Here is a tiny trained network, its code and every weight. The questions are about switching its units off for an input and a class, where a switched-off unit gives its printed mean instead of its output.

import numpy as np


def w(rows, s, z=0):
    codes = np.array(rows[::2]) - 128.0
    scale = np.full(codes.shape[1], s)
    scale[-1] = z or s
    return codes * scale


def f(y):
    return np.maximum(y, 0)


def log_softmax(a):
    a = a - a.max(-1, keepdims=True)
    return a - np.log(np.exp(a).sum(-1, keepdims=True))


def net(x, mask):
    res = np.array(x, float).reshape(1, 3) / 4 @ E
    y = f(res @ A[0][:, :-1].T + A[0][:, -1])
    res = res + np.where(mask, y, B[0][:, -1]) @ B[0][:, :-1]
    return log_softmax(res[-1] @ U[:, :-1].T + U[:, -1])


A, B = {}, {}
E = w([
[90,216,71,167,203,69,90],'x0',
[238,133,54,56,124,109,93],'x1',
[77,170,114,3,149,141,227],'x2',
],0.012)
A[0] = w([
[111,64,155,193,73,140,54,71],'neuron 1',
[116,143,128,70,167,106,103,30],'neuron 2',
[107,158,114,61,150,114,157,176],'neuron 3',
[68,119,180,179,161,115,127,91],'neuron 4',
[100,128,81,50,191,101,186,26],'neuron 5',
[123,91,114,121,149,149,115,115],'neuron 6',
[167,100,147,199,95,133,109,156],'neuron 7',
[126,195,101,82,148,168,159,40],'neuron 8',
[150,170,78,144,143,98,75,98],'neuron 9',
[51,204,89,141,164,64,111,56],'neuron 10',
[64,217,72,164,219,90,123,170],'neuron 11',
[218,140,93,78,125,135,150,26],'neuron 12',
[69,152,161,201,150,141,114,18],'neuron 13',
[249,142,93,44,102,104,115,109],'neuron 14',
[167,94,191,214,115,121,97,131],'neuron 15',
[87,125,162,100,60,164,183,127],'neuron 16',
[156,140,117,131,182,102,80,105],'neuron 17',
[197,49,153,109,79,174,128,70],'neuron 18',
[62,122,187,98,122,183,189,123],'neuron 19',
[69,194,103,144,172,73,151,3],'neuron 20',
[202,106,72,158,157,104,54,106],'neuron 21',
[181,110,83,63,112,126,135,42],'neuron 22',
[117,133,119,70,179,96,164,42],'neuron 23',
[183,165,85,158,119,46,59,121],'neuron 24',
],0.011,0.012)
B[0] = w([
[78,130,213,64,167,91,146,199],'neuron 1',
[162,129,91,155,110,125,88,138],'neuron 2',
[75,88,158,96,152,120,171,209],'neuron 3',
[149,175,113,81,74,91,57,183],'neuron 4',
[166,170,93,136,72,80,47,177],'neuron 5',
[118,128,110,131,135,115,119,132],'neuron 6',
[101,138,155,74,66,85,92,207],'neuron 7',
[161,163,113,134,95,123,88,158],'neuron 8',
[167,120,77,157,152,160,152,171],'neuron 9',
[57,117,183,39,108,90,150,195],'neuron 10',
[158,164,111,126,71,90,78,254],'neuron 11',
[37,122,207,62,140,130,189,163],'neuron 12',
[179,156,51,151,79,97,61,166],'neuron 13',
[111,164,147,93,76,79,69,214],'neuron 14',
[66,129,177,49,110,82,140,216],'neuron 15',
[134,57,117,162,207,201,186,194],'neuron 16',
[150,128,78,137,141,154,154,161],'neuron 17',
[139,180,89,127,65,72,45,192],'neuron 18',
[141,88,139,188,192,181,181,207],'neuron 19',
[40,63,247,47,178,136,182,168],'neuron 20',
[187,127,82,192,132,184,145,193],'neuron 21',
[52,130,213,46,142,97,164,164],'neuron 22',
[162,157,86,141,108,101,97,156],'neuron 23',
[196,111,37,209,171,191,156,199],'neuron 24',
],0.011,0.016)
U = w([
[31,134,220,90,121,100,174,255],'0',
[167,178,97,134,11,80,44,40],'1',
[194,119,81,223,234,213,207,75],'2',
],0.012,0.0034)

Each question gives the input, the list of numbers given to net, and the class t.
The units are the neurons (one row each of A and B). Each row of codes is followed by its name. A weight is (code - 128) times the scale printed after its matrix; where a second scale follows, it is the last column's (A, B and U).
mask holds one flag per neuron, in row order. A switched-off neuron (its flag False) gives its mean, the last column of its row in B, instead of its output. The means were averaged over made-up inputs and are rounded, as every weight is.
A unit's drop is (log p(t) with every unit on - log p(t) with that unit switched off) / (log p(t) with every unit on - log p(t) with every unit switched off).
The circuit of an input: a set's keep is (log p(t) with only the set's units on - log p(t) with every unit switched off) / (log p(t) with every unit on - log p(t) with every unit switched off). Starting from the 12 units with the biggest drops (on a tie, the unit counted first), units are removed one at a time, each time the one whose removal leaves the highest keep (on an exact tie, the one counted first), for as long as the keep stays at least 0.8.
circuit, biggest first: the units of the circuit, biggest drop first
most important unit: the unit with the biggest drop
k most important neurons: the k neurons with the biggest drops, biggest first
drop when u is switched off: that unit's drop, to one decimal
input [6,-6,-4], class 1: circuit, biggest first	neuron 13
input [-7,-1,-7], class 0: 3 most important neurons	neuron 1; neuron 15; neuron 11
input [-4,8,6], class 0: 2 most important neurons	neuron 12; neuron 22
input [0,-3,-8], class 0: 4 most important neurons	neuron 1; neuron 15; neuron 11; neuron 18
input [1,4,7], class 1: 3 most important neurons	neuron 5; neuron 8; neuron 23
input [7,1,8], class 1: 2 most important neurons	neuron 5; neuron 11
input [0,8,1], class 0: 4 most important neurons	neuron 12; neuron 22; neuron 11; neuron 14
input [8,1,8], class 1: 2 most important neurons	neuron 5; neuron 11
input [-1,6,3], class 0: 2 most important neurons	neuron 12; neuron 22
input [8,-4,0], class 1: 3 most important neurons	neuron 11; neuron 13; neuron 4
input [7,-6,-2], class 1: 2 most important neurons	neuron 11; neuron 13
input [-1,-4,-7], class 0: 2 most important neurons	neuron 1; neuron 15
input [1,1,3], class 1: drop when neuron 15 is switched off	1.1
input [7,-4,-2], class 1: drop when neuron 11 is switched off	0.2
input [0,-3,-7], class 0: drop when neuron 18 is switched off	0.6
input [4,3,-5], class 2: most important unit	neuron 24
